Below is a small trained network, with its code and all its weights. Each question gives an input and a class and asks what happens when units are switched off, that is, made to give their printed mean instead of their output.

import numpy as np


def w(rows, s, z=0):
    codes = np.array(rows[::2]) - 128.0
    scale = np.full(codes.shape[1], s)
    scale[-1] = z or s
    return codes * scale


def f(y):
    return np.maximum(y, 0)


def log_softmax(a):
    a = a - a.max(-1, keepdims=True)
    return a - np.log(np.exp(a).sum(-1, keepdims=True))


def net(x, mask):
    res = np.array(x, float).reshape(1, 8) / 4 @ E
    y = f(res @ A[0][:, :-1].T + A[0][:, -1])
    res = res + np.where(mask, y, B[0][:, -1]) @ B[0][:, :-1]
    return log_softmax(res[-1] @ U[:, :-1].T + U[:, -1])


A, B = {}, {}
E = w([
[96,2,175,140,91,83],'x0',
[42,158,65,173,84,80],'x1',
[89,74,81,194,48,93],'x2',
[169,87,136,202,164,124],'x3',
[163,145,146,171,167,134],'x4',
[110,90,44,162,61,232],'x5',
[122,168,102,157,162,122],'x6',
[135,66,186,84,111,118],'x7',
],0.0083)
A[0] = w([
[105,73,176,209,111,49,188],'neuron 0',
[153,183,179,199,184,247,212],'neuron 1',
[125,73,147,244,124,76,173],'neuron 2',
[121,57,121,254,107,96,129],'neuron 3',
[132,189,66,106,79,206,254],'neuron 4',
[122,5,178,112,170,203,216],'neuron 5',
[141,127,138,129,94,244,145],'neuron 6',
[144,232,70,122,225,136,238],'neuron 7',
[148,200,185,85,165,71,205],'neuron 8',
[41,108,47,130,91,179,186],'neuron 9',
[131,223,96,134,181,63,144],'neuron 10',
[138,11,215,23,107,59,227],'neuron 11',
[95,70,140,202,115,117,140],'neuron 12',
[44,174,77,106,76,133,189],'neuron 13',
],0.0086,0.0037)
B[0] = w([
[115,185,111,55,126,45,202],'neuron 0',
[213,97,47,146,183,152,194],'neuron 1',
[146,232,3,88,96,51,192],'neuron 2',
[154,207,62,143,106,25,194],'neuron 3',
[118,54,127,181,149,222,193],'neuron 4',
[122,184,87,76,39,184,207],'neuron 5',
[183,97,80,172,82,135,170],'neuron 6',
[161,107,149,186,206,169,215],'neuron 7',
[120,244,251,104,209,119,207],'neuron 8',
[68,52,94,194,55,134,195],'neuron 9',
[109,136,211,138,216,36,189],'neuron 10',
[107,227,205,37,54,162,252],'neuron 11',
[121,214,33,97,114,8,176],'neuron 12',
[4,3,185,221,163,126,185],'neuron 13',
],0.0072,0.013)
U = w([
[245,117,43,164,152,224,83],'0',
[129,163,184,56,87,179,255],'1',
[29,76,110,237,77,147,128],'2',
[138,183,24,128,108,67,204],'3',
[138,168,163,159,255,133,33],'4',
],0.0093,0.00056)

Each question gives the input, the list of numbers given to net, and the class t.
The units are the neurons (one row each of A and B). Each row of codes is followed by its name. A weight is (code - 128) times the scale printed after its matrix; where a second scale follows, it is the last column's (A, B and U).
mask holds one flag per neuron, in row order. A switched-off neuron (its flag False) gives its mean, the last column of its row in B, instead of its output. The means were averaged over made-up inputs and are rounded, as every weight is.
A unit's drop is (log p(t) with every unit on - log p(t) with that unit switched off) / (log p(t) with every unit on - log p(t) with every unit switched off).
The circuit of an input: a set's keep is (log p(t) with only the set's units on - log p(t) with every unit switched off) / (log p(t) with every unit on - log p(t) with every unit switched off). Starting from the 12 units with the biggest drops (on a tie, the unit counted first), units are removed one at a time, each time the one whose removal leaves the highest keep (on an exact tie, the one counted first), for as long as the keep stays at least 0.8.
units of the circuit, in order: the units of the circuit, biggest drop first
k most important neurons: the k neurons with the biggest drops, biggest first
drop when u is switched off: that unit's drop, to one decimal
input [3,-3,-5,6,7,-7,4,8], class 1: units of the circuit, in order : neuron 11
input [-3,0,6,3,-3,3,4,0], class 2: units of the circuit, in order : neuron 9; neuron 13
input [0,-1,7,-3,4,-6,7,-5], class 4: units of the circuit, in order : neuron 10; neuron 5
input [-6,-4,8,2,3,-1,-5,1], class 0: units of the circuit, in order : neuron 11; neuron 0; neuron 10
input [-7,3,1,-3,7,1,-2,5], class 4: units of the circuit, in order : neuron 5; neuron 2
input [7,6,8,-5,-6,4,4,6], class 3: 2 most important neurons : neuron 12; neuron 3
input [-3,6,2,0,5,-7,-7,3], class 4: units of the circuit, in order : neuron 5; neuron 8
input [3,1,7,3,-7,5,-3,-4], class 3: 2 most important neurons : neuron 3; neuron 12
input [-6,4,7,3,-4,-1,2,4], class 2: 2 most important neurons : neuron 13; neuron 9
input [-2,-3,-1,-1,7,0,-2,-5], class 0: 2 most important neurons : neuron 1; neuron 13
input [1,-5,-6,-5,-6,2,8,-8], class 4: 2 most important neurons : neuron 10; neuron 5
input [3,-7,-5,2,-5,0,3,-6], class 0: 2 most important neurons : neuron 1; neuron 10
input [1,-4,4,1,-8,-1,7,-6], class 2: drop when neuron 1 is switched off : 0.1
input [8,0,5,-8,5,4,6,2], class 3: units of the circuit, in order : neuron 12
input [8,0,-2,5,4,3,-7,7], class 3: drop when neuron 12 is switched off : 0.5
input [-8,6,1,7,4,5,-5,-4], class 0: drop when neuron 1 is switched off : 1.1
